In the rows, 128 means zero.
[143  58 168  93 112 122 188 133 169 193 116 112 141 135 131 131 105 214
 162 127 152 112 110  72 118 143   7 149 119 132 152  78 133 120 135 156
 142 112 134 122  97 139 123 152 103 165  90 127  98 120] => 11
[158 121 136 120 150 138 144 132 128  90 129 124 142 151 167 130 140 137
 124 113 121 133 109 130 130 130 131  90 149 108 120 123 129 151 105 134
 129 142 114 130 191 126 161 166 126 126 114 135 116 109] => 10
[145  90 129 164  61 108 155 134 181 101 123 181 113 105 121 128 161 151
  60 119 101 176 115 133  65 122 158 128 137 187 133 177 142 107 119 126
  84 156 121 182 167 159 134 148 107 140  57 109 141 155] => 5
[119 129 147 118 119 123 117 129 110 131 116 105 154 153 122 104 139 148
 111 119 123 114 112 151 162 105  97 117 127 130 100 130 135 148 127 140
 153 133 102  82 101 132 122 117 112 125 135 142 143 116] => 11
[119 131 145 124 121 136 108 140  84 126 114 116 144 152 135 120 161 142
 110 131 123 130 110 148 170  97 117 119 116 105 107 142 131 149 125 142
 155 143 124  93 111 143 111 105 123 120 113 129 157 106] => 9
[116 164 115 133 123 130 105  99  97 111 159 147 107  73 118 156 166 100
  93 128  97 144 134 118 145 108 129 153 153 102 128 112  83  98 103 129
 139 115 127 150 164  92 131  99 123 107  71  77 151 142] => 4
[121 145 147 122 122 123 121 129 106 124 125 112 129 146 168 115 138 157
 127 134 146 140 124 132 150  82 104 140 120 117 140 142 113 131 128 152
 146 119 128  93 120 133 105 116 118 129 125 132 131 106] => 4
[128 137 134 145 125 149 141  60  47 147 177 132 146 104 111 193 123 155
 170  82  98  85 125 124  35  97 104 134 131 183 113 163 130  58  99 175
 160 132 126 182  49 105 157  98 102 144  95  98 118 189] => 8
[139 141 126 117 131  96 109 137 146 146 143 114 120 108 110 115 133 132
 132 117 105 134 131 105 129 113 109 128 122 157 130 137 120 138 115 143
 104  99 140 146 100 125 139  88 137 119 104 124 145 137] => 6
[138 134 130 136 144 100 109 135 149 147 137 125 129 113 121 113 121 121
 118 116 100 122 145 119 139 134 109 141 123 176 119 146 119 133 127 141
  95 103 128 139 100 119 131  79 127 119  98 124 139 145] => 7
[132  99 116 173 116 132 127 165 132 152 133 123 148 137 143  93 158 129
 148  95  64  91  99 116 145  68 165  69 168 136 125 174 171 132 148 110
  94 111 199 180 163  48 163 165 159 145 106 101 101 164] => 10
[148  90 146 105 168  59 140 103 139 141 118 128 151 133 120 124 144 140
 128  98 134  95 161 125  75 117  83 123 117 149 100 122  96 158 142 164
 169 112 105 111 142 134 104 136 132 136 159 165 172  97] => 11
[149  76 136 132 162  81 163 119 133 139 119 126 141 178 190 136 110 126
 134  97 132 103 133  79 138 179 128  94 144 170 105 139 139 179 121 132
 148 119  95 114 160 118 143 109 146 135 117 129 121 116] => 7
[120 149 122 159 156 123 139 129 104 176 142 186 116  76 118 150  91  72
 136 118 107  87 118 108 140 102 170 165 152 168 141 129 107 114  94 103
 140 124 149 190 119  79 147  94 114 170  56 114 135 146] => 7
[127 108 152 134 130 117 178 127 176  81 185 100 129  98 206 102  83 168
 172 127 149 140  98  90  68  78  54 148 112 161 195  80 107  65  88 153
 144 109 115 126 129 147  84 169  86 128 115 125  82  74] => 0
[166 142 124 143 151 109 150  82 139 105 111 118 154 150 134 139 170 131
 135 140 119 151 114 113 139 108  81  91 142  68 109 126 132 132 112 141
 149 135 105 128 165 138 159 177 131 133 144 151  79  97] => 3
[106  89  91 134 135  89 145  75  98 155  80 149 100 121 111 222 193  86
  95 142 118 112 148 143 132 145 158 113 118 191 138 142 132  29 136  81
  23 118 135 156 102 144  90  72 102  92  80  93 118 148] => 5
[161 119 103 157 133 133 153 107 146 129 170 170 122  99 150 142 137 155
 171 110 100 166 142 145  73 108 122 164 153 110 135 136 156 110 111 171
 104 164 104 186 124 158 125 188 124 168 131 137 122 150] => 6
[186 120 127 141 141 102 176 101 162 119 144 136 139 140 154 139 115 131
 130 121 155 118 139 111 127 169 126 132 132  78 148 111  99 108 132  91
  91 156 117 154  91 152 139 165 114 159 102 129 129 122] => 2
[144 104  76 158 167 123 136 153 100 165 129 152 124 108 168 149 172  75
 147 121  84  60 152  81 153  85 140 124 182 153 147 129 161  87 126 114
  51  70 171 148  81 103 123 115 155 152  59 113 153 136] => 8
[146 123 133 100 160 105 147 135 198 132 116 133 159 116 133 132 195 136
 146 154  92 163 117 108 135 121  94 125 119 115  94  78 145 166 127 158
 148 114  97  99 173 112 155 179 116 114 139 119 141 120] => 1
[140 125 174  96 132 109 163 125 135 114 113 143 125 152 153 178 121  89
  60  96 157  98 110 102  99 197  62 158 110 167  94 160  96 138 137 130
 148 128 114 100 150 135 113 121 129 130 126 107  90 117] => 4
[130 114 165  89 152 105 120 125 126 170 134 118 105 137 150 141 106 115
 136 113 162 130  99 120 109 123  41 125 131 120 114 109  84 146 142 141
 174  99 123 116 176 122 117 144 109 156 124 128 117 117] => 8
[161 111 138  96 146 103 174 112 146  91 130 119 142 146 140 131 127 107
 115 107 130 136 129  93 145 133  93 111 122 127 112  88 102 164 101 140
 161 142  96 112 168 143 157 149 149 123  91 130 149 127] => 6
[126 154 153 128 128 121 130 106  88 125 113 120 135 152 146 133 134 154
 116 130 132 135 118 129 164  99 104 134 105 126 125 137 113 134 126 145
 160 124 119  92 102 130 119 110 117 128 105 132 144 108] => 4
[140 135 133 120 144 105 111 151 147 141 145 120 139 120 125  99 149 134
 139 134 112 120 128 114 140 126 124 132 134 151 124 130 126 125 125 131
 100 103 144 138 104 118 130 102 131 111 125 125 153 148] => 1
[155 111 139  86 178  69 146 123 183 102 109 126 162 103 156 165 143  70
 137 135 120 138 152 102  83 110  92 119 108 161  95  95  98 201 118 154
 150 149  95 104 183 124 142 159 123 122 160 151 170  84] => 6
[134  92 141 127 135  83 166 126 184 108 137 165 120 112 149 124 150 161
 136 104 132 135 123 141  95 154  83 162 107 132 157 189 111 137 148 140
  97 117 187 110 128 117 113 123 137 128 131 110 118 134] => 4
[133 128 127 108 144  96 105 141 142 149 141 107 133 110 101 106 131 134
 123 123 104 108 142 105 122 119 113 131 132 171 125 126 118 129 127 145
 105 110 128 136 101 119 133  88 129 117 120 143 152 129] => 11
[141  74 115 162 128 102 172 142 188 137 114 133 151  67 180 156 139 158
 101  89 115 121  67  76 113 160 100 117 132 187 118 137 237  96 135 109
  52 104 113 107 106  91 176 144  88 124 165 115  75 174] => 3
[170  90 109 110 170 114 177 117 135 116 130 190 102  83 130 188 202  83
 144 143 108 124 160 159  92  95 177 128 123 166 169  88  85  69 129  97
  94 125 116 168 121 141 123 161  96 112 143 126 138 106] => 0
[163 101 128 114 160 102 151 189 107  93 136 134 105 137 229 136 108 109
 139 113 114 124 139 123 204 146 152 108  96 226 106 136 181 127 145 159
  90 112 147  96 147 105 155 143 163 118 124 134 165 134] => 0
[123 101 155 115 162 143 146 147 111  98 148  96 102 142 167 107  90 142
 154 115 135 106 117 142 117  89  81 107 113 112 143 133 100 107  92 174
 151 152 153 149 153 128 121 168 159 141 144 144  93 132] => 3
[152 127 128 127 162  87 116  82 130  83 108 119 136 145 170 133 124 103
 108 137 146 134  95  85 110 121 104 113 125 130 112 115 110 162 127  96
 121 119  74  95 163 135 140 179 129 126 122 128 106  81] => 5
[146 138 125  92 152  78 147  59 111 116 101  85  99 127  93 167 134 172
 170 123 122 136 130  87 108 174  36 121 101 110 116  75  87 134 142 185
 114 101  84 116 132 137 148 126 112 113 104 123 157 148] => 5
[123 104 144 116 104 148 160 190  57 149  92 154 146 158 110 116 145 158
  96 105  99 135 126 171 106  89 154 123  99 156  82 202 201 150 133 157
  79 155 151 139 135 150 131  98 104 130  85 183 132 153] => 11
[144 137 127 135 104 114 125 112 112 118 123 128 125 123 124 117 157 162
 115 114 126 141 115 150 149  81 110 118 113 104 124 117 130 147 123 151
 146 117 119 105  85 153 126 130 123 119 122 118 153 109] => 6
[169 133 132 114 153  85 140  88 162 104 133 130 126 125 124 143 171 135
 113 133 116 137 131 127 102 147  71 115 116 119 115  43  85 118 146 167
 170 118  88 143 147 129 129 173 123  95 141 102 144 107] => 1
[163 110 147 111 113 136 188 151 109 114 121 133 135 148 107 129 113 141
 132 100 153 131 132 140 107 162  92 166 118 169 124 159 153 122 165 156
 112 143 160 130 116 138 116  76 136 121 119 140 108 159] => 7
[139 141 130 124 151 110 117 147 151 131 127 118 133 126 112 106 126 128
 115 116  98 124 133 118 142 124 109 135 130 170 124 146 118 132 125 152
  92 113 132 117 122 121 130 104 133 110 120 136 154 140] => 10
[164 111 119 135 151 110 125  94  84 157 179 127  84 100 144 128 143 193
 193 148 131 138 128 115  96  90 117 136 149  96 137  80 118  82 133 157
 143 101 135 181 132  90 124 146 146 106 158 106 104 143] => 1
[131 137 142 138 114 110 110 103  97 119 107 119 129 145 126 117 152 142
 115 130 144 116 108 140 162  87  87 108 127 129 107 137 125 135 118 139
 135 115 118  84 103 138 116 145 117 125 130 122 147 101] => 5
[140 139 130 141 136 105 116 130 147 148 134 126 134 109 118 116 115 123
 119 121 101 122 148 114 139 132 116 147 125 178 113 150 120 131 118 140
  99 103 119 132  93 123 137  78 126 120  93 125 143 147] => 7
[142 143 126 129 157 100 115 141 154 133 132 120 132 124 112 104 125 130
 119 120  93 124 137 114 141 130 112 137 135 172 127 152 115 133 124 152
  93 112 130 122 122 117 128 100 136 111 122 134 155 139] => 10
[144 148 117 141 167  65 151 110 113 161 171 105 133 124 123 124 135 139
 123 146 105 109 131 107 165 110 107 102 121 122  99 151 106 103  97 136
 118  97 121 133 126 117 143 143 105 130  92 125 113 125] => 8
[137 147 125 132 151 103 111 144 152 135 130 120 136 116 114 103 129 131
 126 114  90 124 133 120 141 118 111 129 137 166 125 153 123 134 122 154
  83 111 138 126 123 113 135 102 125 112 118 139 158 146] => 10
[152 132 127  97 175 147 121 166 153 140 123 148 114 127 145 131 159  99
 136 169 155 145  83 151  88 123 139 178 157  75 101 118 114 132 139  92
 156 143 117 137 160 112 110 176 129 127 129  78 143 101] => 1
[145 135 112 127 177  88 149  94 194  92 141 127 189 118 157 139 121 129
 116 140 130 128 140  85 121 142 102 111 117 154 136 120 124 124  85 146
 139 146  99 143 147 135 198 174 121 146 117 133  98 129] => 3
[140 119 130  91 139  68 136  61 144  92 157 111 125 102 134 145 168 141
 117 120 150 116 120  93  79  96 103 129 146 114 118 131  60 153 120 146
 201 104 114 108 152 126 133 140 153 139 145  95 145 115] => 2
[157 155 125 100 204 137 178 168 105 171 127 151 153 139  94 123 135 120
 184 168  99 113 131 110 141 148 171 155 114  85 153 131 149 135  96  58
  66 126 132 178 112  52 190  73 104 130  55 128  99 172] => 2
[142 106 146 113 131  71 154 134 147  87 149  94 123 109 166 108 144 127
 132 138 140 109 129  65 136  80  79 112 126 162 107 122  83 161 120 152
 173 100 135  95 162 117 131 150 158 109 159 121 132 108] => 0
[136 125 137 109 145 107 106 146 143 154 131 125 133 117 120 128 156 119
 127 134 111 116 135 105 138 120 113 136 135 163 123 145 120 130 124 139
 110 115 138 127 109 125 129  83 139 128 115 136 155 131] => 9
[173  99  73 165 129 129 169 103  87 124 110 203 136  45 102 154 122  91
 107 113 107 134 166 110 104 122 170 187 165 216 107 163 174  96 115 115
  82  89 103 119  91 103 166  77 124  83  97 117 193 172] => 7
[147 115 175 111 122 140 135 127 162 187  81 135 125 139 124 152 109 127
 154 141 155 188 140 137 202 182 114 139  92 125 131 108 121 130 150  90
 136 121 106  74 117  97 142  92  94  96 149 132 157 122] => 4
[137 128 129 140 145 102 106 135 143 149 138 125 126 117 127 116 130 118
 118 113 102 116 146 113 141 127 121 133 132 169 114 145 114 138 124 135
 104 103 124 135  97 117 134  79 134 118 104 121 144 144] => 7
[144 118 143 109 178 100 139  97 131 127 131 108 136 143 114 157 169 121
 162 135  84 138 130  96 208 167 136  96 108 102 106 135  88 169 100 136
 166 160 113 116 137 130 150 115 156 117 113 137 178 110] => 9
[162  77 126 124 150  78 169 118 131 123 117 121 122 137 155 172 135 127
 102  95 105 113 152  79 141 184 107 123 100 134  99 127  80 156 145 144
 124 121 114 122 120 113 151  94 141  94  66  72 164 149] => 7
[133 141 139 134 110 106 113 108 102 126 109 119 131 147 123 118 160 146
 118 123 142 125 108 136 166  92  84 117 121 115 122 128 121 130 131 143
 127 109 122  91 104 138 114 136 108 130 113 115 148 112] => 5
[151 129 129 163 100 147 112 118  63 112 115 129 127  92 110 129 100 120
  66  77 104 132 125 137 173 124 203  80 114 197 107 129 182  88 131 115
  88 130 112 154 107 150 161 122 128 135 122 179 165 166] => 3
[125 125 151 112 110 128 118 152 100 143 115 113 149 150 119  99 138 160
 113 120 122 112 115 142 151  75 104 127 115 131 109 130 135 154 141 156
 153 125 133  85  90 132 116 119 118 134 115 138 154 103] => 11
[145 105 110 143 105  96 181 164 133 161  93 164  61  79 144 211 179  76
 128 148  86 152 150  62 188 116 172 124 120 168 128 135 105 108 145 127
 107 106 166 176 157 106 150  96 141 109  95 110 155 145] => 0
[147  90 133 103 100 120 157 122 172 115 100 111 132 108 147 126 136 142
 117 139 138 113 136  82 128 107 131 114 129 142 138 107 122 143 110 166
 147 112 108  97 147 164 138 159 147 142 122 113 122 111] => 3
[117 134 137 151 123 145 135 139 101 106 117 129 138 152 138 102 152 147
 135 126 123 134 121 156 160 108 115 115 109 112 129 135 140 135 124 124
 152 127 123 115 100 148 107 136 117 117 130 128 142 108] => 0
[132 127 143 120 110 137 126 143 105 100 104 116 152 144 140  97 135 130
  98 125 130 122 105 153 169  87 122 114 117 128 129 144 139 142 123 146
 145 133 134  91 126 145 121 138 129 138 111 121 134 115] => 3
[137 141 140 125 141  79  92 127 143 141 134 113 111 120 116 112 148 130
 145 122 117 119 129 115 126 111  90 118 133 160 129 137 105 127 124 146
  92  98 131 133 122 109 126 108 120 130 134 134 151 135] => 5
[105 140 142 142 108 145 137 145  99 111 116 115 134 156 142 105 145 151
 128 131 122 130 113 134 157  93 100 115 111 126 118 127 144 141 119 150
 159 125 118 103 108 154 105 133 116 123 123 128 129 106] => 0
[171  96 134 183 101  76 147 167 164 115 105 167 149 137 177 133 169  82
  78  96 153  88 145 117 100  68 174 115 124 180 174 125 111  71 167  76
  94 116 170 151  97  91 111 109 116 133  84 104 165 109] => 5
[136 153 141 118 145  94 117 122 141 145 139 116 122 116 130 133 138 130
 133 134 113 137 145 103 131 117 103 144 123 158 135 145  95 113 126 143
 106 108 131 133 115 113 128  89 118 121 116 137 138 133] => 4
[123 131 143 135 113 135 126 153  81 140 121 113 140 161 142 112 152 132
  97 117 135 106 108 139 161  95  93 104 122 116 108 143 147 149 139 148
 150 117 136  95 109 142 107 128 117 131 127 125 116 111] => 8
[180  81 144  90 157  96 156 104 132 132  92 117 170 128 131 125 151 158
 122 137 165 100 135  59 120 102  58 133 135 149  86  74 148 182 146 140
 194  99  94  65 130 115 156 157 165 126 154 151 148  88] => 11
[145  97 135  94 184  91 168 125 170 131  82 126 153 160 142 157 136 103
 119 128 137 134 149  60 154 154 100 131  97 148 133 111  85 176 139 113
 143 113 125 116 141 146 154  95 150 135  68 145 138 115] => 7
[139 142 127 131 154 104 113 147 152 135 130 119 139 119 115 104 131 134
 116 118  98 120 131 111 143 121 109 135 136 172 129 154 121 133 121 146
  93 108 134 125 118 114 134  97 131 112 120 133 152 144] => 10
[164  76 138  79 161 105 180  74  81 131 112 110 121 153 107 163 119 154
 136 119 161 115 120  43 119 136  86 145 135 118 113  63  77 156 144 144
 195 167 100 110 113 144 140 113 161 122  90 128 175 119] => 11
[134 146 144 144 111 116 108 124 110 125 105 117 128 152 143 101 136 155
 124 128 157 128 101 129 176  92  81 121 126 124 120 129 144 136 122 144
 131 109 117  76  95 135 122 136 115 131 128 130 147 107] => 5
[136 126 131 137 144 100 104 136 150 145 138 124 129 119 132 112 120 125
 118 115 107 121 147 115 130 126 119 142 126 176 119 152 113 138 127 138
 103 104 125 134  96 121 130  75 135 120 101 122 144 145] => 7
[168 144 118 118 152  76 143  43 150  99 102 116 143 104 130 140 160 155
 150 133 132 149 129  94 126 110  78 111 108 121 110  81 136 138 113 160
 110 101  58 109 159 155 168 192 107 130 125 156 127 125] => 5
[143 105 170 102 109  95 121  94 160 126  96 104 118 126  84 125 157 149
 131 119 106 164 123  95 144 107  48 118 116 151  83 109  88 163 124 157
 137 121 106  74 130 126 148 113 138 113  90 129 212 160] => 5
[135  97 143 109 102 123 133 184 188 154 108 158 102 125 148 109 146 145
  88 113 171 185 104 170 117  99 110 141 120 148 124 144 177 132 168 151
 101 140 152 105 136 154 115 153 110 140 174 147 138 131] => 2
[136 136 128  98 142 100 110 135 145 145 130 116 136 133 120 113 155 122
 128 136 117 123 140 107 129 112 115 125 137 159 134 141 133 145 129 142
 101 108 135 135 109 122 135  90 136 131 121 130 139 136] => 2
[163 153 106 137 102 106 109 135 167 149 127 118 119  76 127 135 125 111
 190 146  99 122 133 102 154 144 120  95 166 158 129 170 136  97  94 117
  57  44 143 158 143  54 226 133 101 119 102  96 131 162] => 5
[100  90 122 104 148 160 134 165  88 143 123 186  88 114 108 125 124 134
 109 132 142 136 102 126 103 117  92 184 149 123 151 122 126 141 113 155
 129 161 171 136 130 159  95 100 141 135  67 119 172 116] => 9
[131 139 133 128 144 104 114 144 112 156 156 106 120 129 110 114 135 128
 124 122 114 106 138 110 130 126 103 117 134 145 120 142 110 129 130 142
 110 103 135 131 100 126 121  90 124 123 127 135 131 139] => 8
[199 155 150 114 142 132 159 178 137 100 115 155 127 114 144 123  80 112
 105 129 142 147 115 116 125 157  22 186 115 165 145 181 119 126 112 178
 100 129 158 171 153 131 145 131 121 109  73 130 126 118] => 10
[149 136 127 116 130  87 109 137 154 148 138 118 119 111 114 113 134 129
 124 116 108 137 132 104 127 119 109 127 123 166 127 138 122 142 122 142
 105  98 134 147 109 130 137  91 139 120 103 124 152 135] => 6
[136 132 129 139 147 102 105 140 150 149 137 125 127 113 124 113 120 117
 124 120  97 122 153 124 131 130 116 142 123 172 123 141 115 131 129 143
  98 105 126 141 102 114 126  82 127 117 102 120 144 141] => 7
[156 108 160  89 150  61 168 137 166 151 128 105 140 137 182 160 148 127
 137 129 139 138 127  87 133 123 103 112 108 171 137 136  96 133 143 155
 144 113 118 111 175 118 118 148  92 140 146 139 122  83] => 4
[142 126 134 110 143 100 109 148 143 148 136 125 127 109 119 127 155 126
 121 135 111 125 134 107 128 123 111 140 131 165 129 147 115 125 122 148
 113 114 131 136 113 130 124  83 130 118 118 130 154 124] => 9
[140 129 129 117 138 106 116 138 140 133 128 111 138 110 112 109 129 122
 112 129 113 121 129 105 141 121 112 129 132 165 133 149 128 120 117 143
  97 112 130 129 118 131 133 100 132 125 120 130 131 144] => 3
[128  84 143  64 133 116 125 103 151 125 117  83 129 164 133 130 164 123
 123 110 141 122 124  70 142 125 100  93 137 123 123  79  93 192 150 155
 182 130 105  82 138 153 124 146 171 133 152 107 154 110] => 2
[133 151 139 121 141  98 117 121 132 145 143 117 124 114 128 133 134 136
 129 128 109 137 144  98 126 119 109 146 125 162 126 151 106 115 122 146
  98 112 130 129 112 118 129  86 120 124 112 140 144 141] => 4
[102  90 152 141 162 135 137 153 150  95 110 160  91 108 152 151 138  66
 128 116 120 135 166 162 116 148 190 131 115 185 107 158 103 140 104  99
 165 174 107 156 169 131 100 103 168 111 179 154 193 155] => 0
[ 95 108 158  99 171 134 133 154 135 142 117 135 125 163 106  81 133 127
 161 144 139  92  95 202 113  97  64 145 101  62 141 170  87 139 129  91
 112 127 193 115 128 122  88 145 136 143 120 134  76 114] => 9
[165 131 124 128  99 119 133 181 147 130 105 162 122  91 193 109 122  53
 113 155 143 108 158 114 138  46 177 137 145 252 172 140 165 106 110 164
 131  89 142 147 156 134 114 111 143 138  89 138 145  92] => 8
[144 113  66 158 150 112 113  88 109 139 118 137  83  70 116 135 112 160
 128 161  95 142 135 118 177 110 122 124 152 154 141  77 146  57 104 138
  63  93 121  99  43 105 171 107 129  78  80  90 193 145] => 3
[155 118 169  95 127 133 126  94 152  96 121 117 103 122  82 113 125 177
 154 108 103 196 103 172  74 147  44 146 106  92  85 133 111 162 135 199
 157 168 112 109 161 137 140 140 146 115 131 125 158 167] => 3
[163  89 131 119 122 119 120 128 131 116 100 127 160 104 179 166 168 126
 105 147 160 138 134  79  78 109 122 158 148 122 127 133 105 158 165 103
 178 127  92 139 157 135 123 133 138 145 138 115 151 110] => 9
[117 117 122 132 115  84 160 101 165 124 106 106 111 103 110 186 140 128
 106 115  95 147 101  53  94 132  60 113 118 177  76 126 124 118 120 168
 105 118 104  99 134 120 166 144 103 105 114 113 140 146] => 5
